Below are the code and all the weights of a small trained network. Each question names an input and a class and asks about switching units off, where a switched-off unit gives its printed mean instead of its output.

import numpy as np


def w(rows, s, z=0):
    codes = np.array(rows[::2]) - 128.0
    scale = np.full(codes.shape[1], s)
    scale[-1] = z or s
    return codes * scale


def norm(h):
    return h / np.sqrt((h * h).mean(-1, keepdims=True) + 1e-5)


def f(y):
    return np.maximum(y, 0)


def log_softmax(a):
    a = a - a.max(-1, keepdims=True)
    return a - np.log(np.exp(a).sum(-1, keepdims=True))


def net(x, mask):
    res = np.array(x, float).reshape(1, 4) / 4 @ E
    u = 0
    for l in range(4):
        y = f(norm(res) @ A[l][:, :-1].T + A[l][:, -1])
        res = res + np.where(mask[u : u + 6], y, B[l][:, -1]) @ B[l][:, :-1]
        u += 6
    return log_softmax(norm(res)[-1] @ U[:, :-1].T + U[:, -1])


A, B = {}, {}
E = w([
[159,170,135,182,138,11,156,152,105,104,194,134],'x0',
[183,176,172,177,189,109,27,107,128,217,68,94],'x1',
[162,172,126,188,81,169,159,143,171,199,87,212],'x2',
[50,127,191,189,61,143,129,210,72,140,131,95],'x3',
],0.011)
A[0] = w([
[94,53,126,156,42,124,98,173,77,150,176,108,22],'L0N0',
[212,36,84,56,132,128,105,109,97,139,172,176,53],'L0N1',
[168,142,153,144,154,84,168,180,188,131,135,148,112],'L0N2',
[150,143,148,69,133,255,139,171,187,144,122,119,4],'L0N3',
[78,146,98,115,101,110,177,123,127,94,135,131,154],'L0N4',
[66,104,118,128,200,83,129,111,137,138,138,68,77],'L0N5',
],0.0089,0.0038)
B[0] = w([
[96,254,148,158,183,139,160,103,204,68,55,109,241],'L0N0',
[100,217,164,176,154,154,135,132,163,81,85,83,247],'L0N1',
[82,123,70,158,116,147,82,35,65,130,84,128,222],'L0N2',
[104,123,106,184,114,138,85,26,73,104,96,151,230],'L0N3',
[214,65,203,195,201,176,80,121,131,181,168,106,255],'L0N4',
[202,166,139,102,28,143,48,114,86,80,142,133,233],'L0N5',
],0.0082,0.0046)
A[1] = w([
[144,125,103,166,127,5,198,143,118,105,181,167,11],'L1N0',
[165,132,67,34,177,97,186,90,196,102,131,181,2],'L1N1',
[188,145,123,176,95,167,113,89,116,100,158,158,130],'L1N2',
[113,86,107,104,92,161,235,134,152,60,178,183,44],'L1N3',
[141,131,112,152,110,41,160,145,118,114,163,159,60],'L1N4',
[175,143,87,116,41,155,192,180,157,196,136,234,44],'L1N5',
],0.016,0.004)
B[1] = w([
[72,153,74,138,122,171,58,26,18,173,162,126,191],'L1N0',
[175,254,152,127,150,198,180,172,191,83,61,21,179],'L1N1',
[129,113,159,162,142,100,153,94,128,98,59,132,247],'L1N2',
[170,83,172,144,179,143,45,199,155,247,146,99,192],'L1N3',
[86,116,109,129,140,159,109,54,52,162,134,119,173],'L1N4',
[164,67,148,126,34,35,106,132,166,61,70,250,175],'L1N5',
],0.0099,0.012)
A[2] = w([
[102,124,76,70,125,100,172,158,120,138,132,136,132],'L2N0',
[115,92,72,51,195,95,228,141,181,126,195,161,61],'L2N1',
[95,112,61,71,154,100,223,138,141,162,131,105,56],'L2N2',
[114,130,35,48,210,80,255,115,171,174,184,158,72],'L2N3',
[79,146,23,31,119,59,219,146,125,161,210,185,4],'L2N4',
[107,114,29,44,133,53,242,115,106,158,164,140,26],'L2N5',
],0.019,0.0023)
B[2] = w([
[102,144,117,57,57,149,102,117,152,123,138,137,128],'L2N0',
[152,115,127,127,2,45,95,203,84,106,158,116,128],'L2N1',
[16,180,199,87,166,115,87,134,130,115,82,68,128],'L2N2',
[3,53,91,167,37,161,161,149,78,161,162,145,128],'L2N3',
[152,190,161,195,168,21,156,146,146,190,122,145,128],'L2N4',
[233,146,57,62,74,208,50,69,208,99,184,102,254],'L2N5',
],0.0074,7.9e-06)
A[3] = w([
[59,118,161,137,159,128,171,121,163,79,103,126,247],'L3N0',
[116,67,117,22,148,107,127,152,102,60,188,42,58],'L3N1',
[83,43,93,29,98,252,135,124,155,138,90,139,35],'L3N2',
[185,113,124,132,109,121,130,109,99,159,84,110,137],'L3N3',
[178,89,144,123,188,94,73,173,145,226,153,109,35],'L3N4',
[32,110,165,161,47,149,175,232,92,134,156,109,10],'L3N5',
],0.023,0.0013)
B[3] = w([
[130,131,131,83,111,104,135,162,117,139,183,127,215],'L3N0',
[119,100,141,174,30,82,162,130,181,141,25,253,212],'L3N1',
[92,155,102,189,149,90,76,72,15,165,186,108,195],'L3N2',
[99,108,130,97,113,133,144,174,137,118,184,107,252],'L3N3',
[145,72,131,135,160,163,143,169,157,155,188,162,227],'L3N4',
[205,192,100,75,176,153,145,87,205,80,77,64,192],'L3N5',
],0.015,0.012)
U = w([
[76,165,85,166,119,136,58,33,5,165,159,103,168],'0',
[198,225,130,107,154,160,140,117,202,84,77,56,166],'1',
[133,84,155,162,32,70,118,128,163,122,61,236,168],'2',
[160,56,157,153,183,179,88,193,158,202,213,133,141],'3',
[91,111,133,49,98,105,175,172,93,96,190,123,157],'4',
[93,97,16,88,145,146,204,175,82,141,79,135,3],'5',
[95,97,37,60,149,145,166,161,88,131,86,146,25],'6',
[99,97,5,62,145,143,177,150,96,125,104,151,17],'7',
],0.012,0.0052)

Each question gives the input, the list of numbers given to net, and the class t.
The units are the neurons (one row each of A and B). Each row of codes is followed by its name. A weight is (code - 128) times the scale printed after its matrix; where a second scale follows, it is the last column's (A, B and U).
mask holds one flag per neuron, layer by layer. A switched-off neuron (its flag False) gives its mean, the last column of its row in B, instead of its output. The means were averaged over made-up inputs and are rounded, as every weight is.
A unit's drop is (log p(t) with every unit on - log p(t) with that unit switched off) / (log p(t) with every unit on - log p(t) with every unit switched off).
The circuit of an input: a set's keep is (log p(t) with only the set's units on - log p(t) with every unit switched off) / (log p(t) with every unit on - log p(t) with every unit switched off). Starting from the 12 units with the biggest drops (on a tie, the unit counted first), units are removed one at a time, each time the one whose removal leaves the highest keep (on an exact tie, the one counted first), for as long as the keep stays at least 0.8.
units of the circuit, in order: the units of the circuit, biggest drop first
unit that matters most: the unit with the biggest drop
k most important neurons: the k neurons with the biggest drops, biggest first
k most important neurons of layer l: the k neurons of layer l with the biggest drops, biggest first
drop when u is switched off: that unit's drop, to one decimal
input [1,-1,3,-6], class 1: unit that matters most => L1N1
input [8,-6,8,0], class 0: 3 most important neurons => [L1N0 L1N4 L3N1]
input [-6,5,-6,-6], class 0: 4 most important neurons => [L1N3 L3N2 L0N0 L3N5]
input [-1,-8,7,7], class 3: 2 most important neurons of layer 0 => [L0N1 L0N5]
input [-6,-2,-1,6], class 0: 2 most important neurons => [L3N2 L0N3]
input [-7,5,7,3], class 0: 4 most important neurons => [L3N2 L3N1 L0N3 L0N5]
input [1,-7,1,-7], class 1: 2 most important neurons => [L1N1 L0N1]
input [-6,-2,-6,-6], class 0: 3 most important neurons of layer 3 => [L3N2 L3N5 L3N0]
input [2,3,-3,0], class 4: 2 most important neurons of layer 3 => [L3N1 L3N3]
input [-6,-8,-7,4], class 3: 3 most important neurons of layer 3 => [L3N4 L3N2 L3N5]
input [4,2,-5,-4], class 2: 2 most important neurons => [L0N0 L0N5]
input [0,5,-8,-7], class 2: 2 most important neurons of layer 0 => [L0N0 L0N5]
input [8,8,6,4], class 0: 4 most important neurons => [L1N3 L0N4 L1N4 L3N1]
input [-8,8,3,-8], class 0: unit that matters most => L1N3
input [2,-3,0,1], class 4: 2 most important neurons => [L0N4 L1N3]
input [6,1,7,-8], class 1: 3 most important neurons => [L1N1 L3N1 L3N2]
input [-5,7,4,0], class 3: 2 most important neurons => [L3N1 L1N0]
input [3,-8,2,8], class 1: 2 most important neurons => [L3N5 L0N0]
input [-4,0,-5,4], class 2: 3 most important neurons => [L3N1 L1N0 L1N2]
input [1,-5,0,-7], class 1: units of the circuit, in order => [L1N1]
input [-8,-5,0,-8], class 0: 4 most important neurons => [L3N2 L0N3 L3N5 L0N0]
input [-3,-3,0,4], class 1: 3 most important neurons of layer 3 => [L3N5 L3N3 L3N4]
input [3,-8,5,3], class 3: drop when L1N3 is switched off => 1.9
input [5,-4,0,1], class 0: drop when L1N0 is switched off => 0.0
input [3,-7,-4,8], class 1: drop when L0N0 is switched off => 0.1
